Here is a tiny trained network, its code and every weight. The questions are about switching its units off for an input and a target symbol, where a switched-off unit gives its printed mean instead of its output.

import numpy as np


def w(rows, s, z=0):
    codes = np.array(rows[::2]) - 128.0
    scale = np.full(codes.shape[1], s)
    scale[-1] = z or s
    return codes * scale


def norm(h):
    return h / np.sqrt((h * h).mean(-1, keepdims=True) + 1e-5)


def f(y):
    return np.maximum(y, 0)


def softmax(a):
    e = np.exp(a - a.max(-1, keepdims=True))
    return e / e.sum(-1, keepdims=True)


def log_softmax(a):
    a = a - a.max(-1, keepdims=True)
    return a - np.log(np.exp(a).sum(-1, keepdims=True))


def net(x, mask):
    ids = ['βγθλξπσω'.index(c) for c in x.split()]
    T = len(ids)
    res = E[ids] + P[:T]
    u = 0
    for l in range(3):
        r = norm(res)
        for j in range(2):
            rows = slice(2 * j, 2 * j + 2)
            q, k, v = (r @ M[l][rows].T for M in (Q, K, V))
            z = softmax(np.where(np.tri(T) > 0, q @ k.T / 2**0.5, -1e9)) @ v
            o = O[l][rows]
            res = res + np.where(mask[u + j], z, o[:, -1]) @ o[:, :-1]
        u += 2
        y = f(norm(res) @ A[l][:, :-1].T + A[l][:, -1])
        res = res + np.where(mask[u : u + 8], y, B[l][:, -1]) @ B[l][:, :-1]
        u += 8
    return log_softmax(norm(res)[-1] @ U[:, :-1].T + U[:, -1])


Q, K, V, O, A, B = {}, {}, {}, {}, {}, {}
E = w([
[196,158,54],'β',
[74,72,102],'γ',
[109,61,181],'θ',
[132,77,233],'λ',
[155,87,132],'ξ',
[147,92,72],'π',
[77,61,75],'σ',
[123,252,83],'ω',
],0.019)
P = w([
[254,234,113],'0',
[205,102,64],'1',
[169,82,58],'2',
[149,78,73],'3',
[144,75,110],'4',
[138,87,103],'5',
[141,76,170],'6',
[135,109,180],'7',
[135,105,173],'8',
[132,117,198],'9',
[129,132,184],'10',
[130,141,170],'11',
[137,125,82],'12',
],0.004)
Q[0] = w([
[92,166,221],'L0H1',
[62,2,63],'L0H1',
[145,145,180],'L0H2',
[171,54,177],'L0H2',
],0.016)
K[0] = w([
[125,101,176],'L0H1',
[249,94,34],'L0H1',
[120,177,126],'L0H2',
[71,72,191],'L0H2',
],0.016)
V[0] = w([
[186,86,114],'L0H1',
[90,99,140],'L0H1',
[247,92,49],'L0H2',
[90,84,164],'L0H2',
],0.012)
O[0] = w([
[153,39,208,249],'L0H1',
[89,124,153,80],'L0H1',
[149,115,253,255],'L0H2',
[149,55,78,157],'L0H2',
],0.0075,0.0063)
A[0] = w([
[45,40,66,248],'L0N1',
[251,108,138,168],'L0N2',
[118,151,117,109],'L0N3',
[188,59,61,82],'L0N4',
[129,77,107,83],'L0N5',
[188,193,137,108],'L0N6',
[83,208,96,160],'L0N7',
[197,56,122,32],'L0N8',
],0.011,0.0014)
B[0] = w([
[10,98,81,209],'L0N1',
[230,57,150,252],'L0N2',
[100,145,104,137],'L0N3',
[167,32,202,214],'L0N4',
[124,103,159,185],'L0N5',
[138,105,41,173],'L0N6',
[8,130,57,161],'L0N7',
[186,112,221,255],'L0N8',
],0.012,0.0076)
Q[1] = w([
[104,65,136],'L1H1',
[224,91,158],'L1H1',
[115,220,1],'L1H2',
[197,18,30],'L1H2',
],0.0058)
K[1] = w([
[143,157,112],'L1H1',
[218,172,1],'L1H1',
[228,86,71],'L1H2',
[52,83,176],'L1H2',
],0.0092)
V[1] = w([
[18,189,225],'L1H1',
[47,182,250],'L1H1',
[36,172,177],'L1H2',
[121,129,125],'L1H2',
],0.014)
O[1] = w([
[60,115,237,1],'L1H1',
[10,196,202,76],'L1H1',
[108,96,235,49],'L1H2',
[132,134,107,118],'L1H2',
],0.011,0.0046)
A[1] = w([
[65,142,159,166],'L1N1',
[188,41,34,180],'L1N2',
[137,49,92,134],'L1N3',
[133,4,161,185],'L1N4',
[157,151,113,127],'L1N5',
[27,172,150,69],'L1N6',
[254,171,208,251],'L1N7',
[110,193,74,49],'L1N8',
],0.014,0.0012)
B[1] = w([
[128,90,90,136],'L1N1',
[219,183,107,209],'L1N2',
[181,191,112,188],'L1N3',
[107,232,215,249],'L1N4',
[142,145,128,137],'L1N5',
[154,48,86,141],'L1N6',
[63,4,46,205],'L1N7',
[191,206,205,148],'L1N8',
],0.015,0.016)
Q[2] = w([
[214,115,123],'L2H1',
[104,96,17],'L2H1',
[217,60,118],'L2H2',
[126,76,10],'L2H2',
],0.012)
K[2] = w([
[177,174,190],'L2H1',
[152,2,113],'L2H1',
[167,111,221],'L2H2',
[153,56,29],'L2H2',
],0.012)
V[2] = w([
[196,210,137],'L2H1',
[180,100,78],'L2H1',
[222,166,2],'L2H2',
[183,207,93],'L2H2',
],0.0097)
O[2] = w([
[29,182,255,254],'L2H1',
[47,253,146,147],'L2H1',
[40,95,241,94],'L2H2',
[36,64,135,152],'L2H2',
],0.0064,0.0053)
A[2] = w([
[41,170,94,147],'L2N1',
[167,92,135,132],'L2N2',
[215,97,69,227],'L2N3',
[207,195,80,210],'L2N4',
[69,162,192,252],'L2N5',
[80,123,74,179],'L2N6',
[140,130,127,73],'L2N7',
[91,209,253,54],'L2N8',
],0.013,0.0025)
B[2] = w([
[88,46,189,164],'L2N1',
[114,79,124,209],'L2N2',
[3,189,46,255],'L2N3',
[108,251,107,235],'L2N4',
[51,137,109,206],'L2N5',
[108,95,110,143],'L2N6',
[141,134,138,132],'L2N7',
[63,154,6,252],'L2N8',
],0.016,0.0075)
U = w([
[254,138,3,88],'β',
[226,89,164,225],'γ',
[133,224,215,254],'θ',
[210,243,224,15],'λ',
[124,7,17,161],'ξ',
[147,117,73,20],'π',
[59,115,158,46],'σ',
[142,45,250,250],'ω',
],0.0095,0.0038)

Each question gives the input, a string of symbols that net reads in full, and the target symbol t.
The units are the heads (2 rows each of Q, K, V and O) and the neurons (one row each of A and B). Each row of codes is followed by its name. A weight is (code - 128) times the scale printed after its matrix; where a second scale follows, it is the last column's (O, A, B and U).
mask holds one flag per unit, layer by layer, with each layer's heads first. A switched-off unit (its flag False) gives its mean, the last column of its rows in O or B, instead of its output. The means were averaged over made-up inputs and are rounded, as every weight is.
A unit's drop is (log p(t) with every unit on - log p(t) with that unit switched off) / (log p(t) with every unit on - log p(t) with every unit switched off).
The circuit of an input: a set's keep is (log p(t) with only the set's units on - log p(t) with every unit switched off) / (log p(t) with every unit on - log p(t) with every unit switched off). Starting from the 12 units with the biggest drops (on a tie, the unit counted first), units are removed one at a time, each time the one whose removal leaves the highest keep (on an exact tie, the one counted first), for as long as the keep stays at least 0.8.
circuit, biggest first: the units of the circuit, biggest drop first
most important unit: the unit with the biggest drop
top k neurons: the k neurons with the biggest drops, biggest first
top k neurons in layer l: the k neurons of layer l with the biggest drops, biggest first
heads that matter: for each layer, one digit per head in row order, 1 if its drop is at least 0.15 and else 0, layers parted by /
input ω γ γ λ ω, target ξ: circuit, biggest first => [L0N7 L1N4 L0H1]
input ω ξ ω γ ω ω ξ ω, target σ: circuit, biggest first => [L0N7 L0N2 L1N4 L1H1]
input λ β θ γ ξ β ξ ω ξ ξ π, target ω: most important unit => L0N2
input γ σ ξ ω λ ω ω ξ, target ω: top 4 neurons => [L0N4 L2N4 L0N2 L0N8]
input ω ξ γ θ π, target θ: heads that matter => 01 / 00 / 01
input γ θ ω, target ξ: heads that matter => 10 / 11 / 11
input π ξ ξ γ, target θ: heads that matter => 10 / 00 / 00
input σ ξ ξ β ξ β ξ, target β: heads that matter => 00 / 10 / 00
input λ ξ ξ, target λ: top 2 neurons => [L2N8 L1N4]
input ξ λ β λ ξ ξ ξ ξ ξ γ ξ ξ σ, target θ: heads that matter => 01 / 00 / 00
input γ ξ σ π, target γ: top 2 neurons in layer 1 => [L1N4 L1N7]
input λ ω λ ω β θ β ξ β ξ ξ, target β: heads that matter => 10 / 10 / 00
input ξ ξ ξ, target ξ: heads that matter => 01 / 01 / 10
input ω θ λ ξ, target λ: top 2 neurons in layer 0 => [L0N1 L0N4]
input β ξ λ ω γ ω ξ π, target ω: top 2 neurons => [L1N7 L2N4]
input ξ ξ σ, target θ: top 2 neurons => [L1N7 L1N4]
input β ω β ξ ξ ξ γ, target θ: circuit, biggest first => [L1N7]
input ω ξ ξ ξ ξ ξ γ ξ ξ, target γ: top 2 neurons => [L0N8 L1N7]
input ω ξ ω ω β ω γ ξ ξ π, target γ: top 3 neurons in layer 0 => [L0N2 L0N8 L0N4]
input ξ ξ ξ ω ξ ξ, target ω: most important unit => L1N7
input γ ξ ξ, target γ: top 3 neurons in layer 2 => [L2N8 L2N5 L2N1]
input π ξ π ξ, target ξ: top 2 neurons in layer 2 => [L2N3 L2N4]
input ξ ω γ ω ω ω, target σ: top 3 neurons in layer 1 => [L1N7 L1N2 L1N8]
